Here is a tiny trained network, its code and every weight. The questions are about switching its units off for an input and a class, where a switched-off unit gives its printed mean instead of its output.

import numpy as np


def w(rows, s, z=0):
    codes = np.array(rows[::2]) - 128.0
    scale = np.full(codes.shape[1], s)
    scale[-1] = z or s
    return codes * scale


def f(y):
    return y / 2 * (1 + np.tanh(0.7978845608 * (y + 0.044715 * y**3)))


def log_softmax(a):
    a = a - a.max(-1, keepdims=True)
    return a - np.log(np.exp(a).sum(-1, keepdims=True))


def net(x, mask):
    res = np.array(x, float).reshape(1, 4) / 4 @ E
    y = f(res @ A[0][:, :-1].T + A[0][:, -1])
    res = res + np.where(mask, y, B[0][:, -1]) @ B[0][:, :-1]
    return log_softmax(res[-1] @ U[:, :-1].T + U[:, -1])


A, B = {}, {}
E = w([
[99,192,211,41,146,250,126,65,168,71,180],'x0',
[201,103,134,198,204,116,87,27,118,192,198],'x1',
[69,69,49,175,88,165,93,50,217,76,56],'x2',
[147,158,113,155,125,160,123,158,136,139,130],'x3',
],0.012)
A[0] = w([
[130,178,227,42,146,184,136,147,84,123,241,130],'N0',
[70,110,77,124,50,100,135,188,164,81,44,182],'N1',
[147,140,119,138,138,82,142,159,98,129,123,179],'N2',
[108,124,110,162,126,99,98,111,142,140,81,118],'N3',
[107,126,136,67,113,141,119,197,102,66,93,205],'N4',
[132,136,133,109,129,178,126,71,191,106,98,57],'N5',
[108,159,169,168,158,118,125,97,123,118,190,98],'N6',
[135,86,159,127,113,143,99,133,124,125,123,116],'N7',
[158,128,136,135,146,95,142,160,97,179,128,101],'N8',
[130,100,59,199,93,83,129,108,163,112,66,122],'N9',
[102,133,125,130,110,232,124,37,152,85,99,9],'N10',
[121,129,123,90,130,154,154,141,150,129,146,129],'N11',
[131,137,155,152,128,139,130,88,126,115,179,129],'N12',
[94,98,76,156,107,120,128,163,112,114,99,180],'N13',
[118,140,123,157,149,151,121,96,158,92,108,90],'N14',
[127,161,148,66,125,156,147,167,126,131,107,169],'N15',
[127,95,102,197,163,81,131,117,164,149,105,96],'N16',
[158,127,81,187,172,105,121,45,140,158,170,135],'N17',
[168,157,185,95,195,149,146,116,97,157,142,105],'N18',
[120,122,160,106,145,125,145,150,154,138,115,106],'N19',
[191,125,145,184,197,142,102,16,109,192,206,135],'N20',
[158,119,167,140,147,11,138,243,44,184,154,253],'N21',
[100,136,126,114,111,216,118,56,177,92,136,44],'N22',
[143,107,127,218,147,141,132,42,100,171,163,141],'N23',
[136,104,105,135,125,122,118,100,131,139,133,96],'N24',
],0.012,0.0057)
B[0] = w([
[135,136,218,147,150,178,111,121,82,117,35,233],'N0',
[133,113,74,98,170,201,186,110,155,141,55,232],'N1',
[104,117,98,102,131,108,131,107,134,119,159,166],'N2',
[157,117,123,175,118,148,114,128,113,129,120,158],'N3',
[116,165,174,76,69,149,122,135,137,131,112,204],'N4',
[118,119,102,99,130,104,143,141,150,134,175,175],'N5',
[133,106,103,147,179,140,136,121,133,123,120,154],'N6',
[134,130,125,127,130,121,134,148,117,129,126,129],'N7',
[130,125,114,129,152,97,119,124,130,114,160,169],'N8',
[154,87,139,180,118,170,127,110,94,139,77,197],'N9',
[122,138,69,85,126,77,131,134,155,134,195,197],'N10',
[147,140,147,122,113,117,115,155,116,142,126,150],'N11',
[140,137,115,139,162,138,134,132,144,132,133,151],'N12',
[126,108,101,128,139,179,153,97,147,135,95,176],'N13',
[129,121,103,136,103,113,126,130,132,130,160,155],'N14',
[113,140,184,102,73,132,107,121,112,121,114,180],'N15',
[141,121,147,197,89,106,102,122,101,115,133,169],'N16',
[135,89,154,203,99,81,89,137,99,113,152,187],'N17',
[149,128,137,159,200,136,139,131,114,125,93,179],'N18',
[142,141,133,129,116,130,120,134,117,126,127,138],'N19',
[148,99,79,200,254,121,147,118,141,145,112,218],'N20',
[92,164,68,23,125,94,154,149,209,133,212,251],'N21',
[103,142,93,76,132,96,143,142,161,130,168,196],'N22',
[130,117,151,205,106,98,101,130,85,112,173,187],'N23',
[138,129,136,156,114,114,127,142,119,137,135,141],'N24',
],0.023,0.026)
U = w([
[92,158,90,41,64,129,175,155,208,139,177,254],'0',
[205,84,109,169,214,202,179,93,120,155,44,178],'1',
[152,125,90,136,192,35,116,157,158,127,254,119],'2',
[200,55,129,217,30,126,76,97,54,132,133,15],'3',
[150,171,240,111,104,167,112,155,85,110,80,49],'4',
],0.009,0.0017)

Each question gives the input, the list of numbers given to net, and the class t.
The units are the neurons (one row each of A and B). Each row of codes is followed by its name. A weight is (code - 128) times the scale printed after its matrix; where a second scale follows, it is the last column's (A, B and U).
mask holds one flag per neuron, in row order. A switched-off neuron (its flag False) gives its mean, the last column of its row in B, instead of its output. The means were averaged over made-up inputs and are rounded, as every weight is.
A unit's drop is (log p(t) with every unit on - log p(t) with that unit switched off) / (log p(t) with every unit on - log p(t) with every unit switched off).
The circuit of an input: a set's keep is (log p(t) with only the set's units on - log p(t) with every unit switched off) / (log p(t) with every unit on - log p(t) with every unit switched off). Starting from the 12 units with the biggest drops (on a tie, the unit counted first), units are removed one at a time, each time the one whose removal leaves the highest keep (on an exact tie, the one counted first), for as long as the keep stays at least 0.8.
units of the circuit, in order: the units of the circuit, biggest drop first
most important unit: the unit with the biggest drop
k most important neurons: the k neurons with the biggest drops, biggest first
drop when u is switched off: that unit's drop, to one decimal
input [-1,6,0,2], class 2: units of the circuit, in order	[N0]
input [1,8,4,0], class 2: 2 most important neurons	[N20, N0]
input [1,-4,8,3], class 0: 2 most important neurons	[N10, N20]
input [0,1,0,0], class 2: 2 most important neurons	[N1, N0]
input [-5,3,0,4], class 2: 2 most important neurons	[N21, N0]
input [0,8,0,0], class 2: 2 most important neurons	[N20, N0]
input [-8,8,1,6], class 3: 2 most important neurons	[N9, N16]
input [-2,0,0,1], class 0: 2 most important neurons	[N20, N0]
input [-4,0,-5,2], class 0: 2 most important neurons	[N21, N20]
input [-7,1,6,5], class 3: 3 most important neurons	[N16, N20, N17]
input [7,6,1,5], class 2: 2 most important neurons	[N10, N1]
input [-4,3,0,8], class 2: 2 most important neurons	[N0, N21]
input [-2,-5,-8,8], class 0: drop when N21 is switched off	8.0
input [6,-3,-1,1], class 4: drop when N0 is switched off	0.3
input [4,-2,-5,6], class 4: drop when N10 is switched off	0.0
input [-2,1,5,8], class 3: most important unit	N20
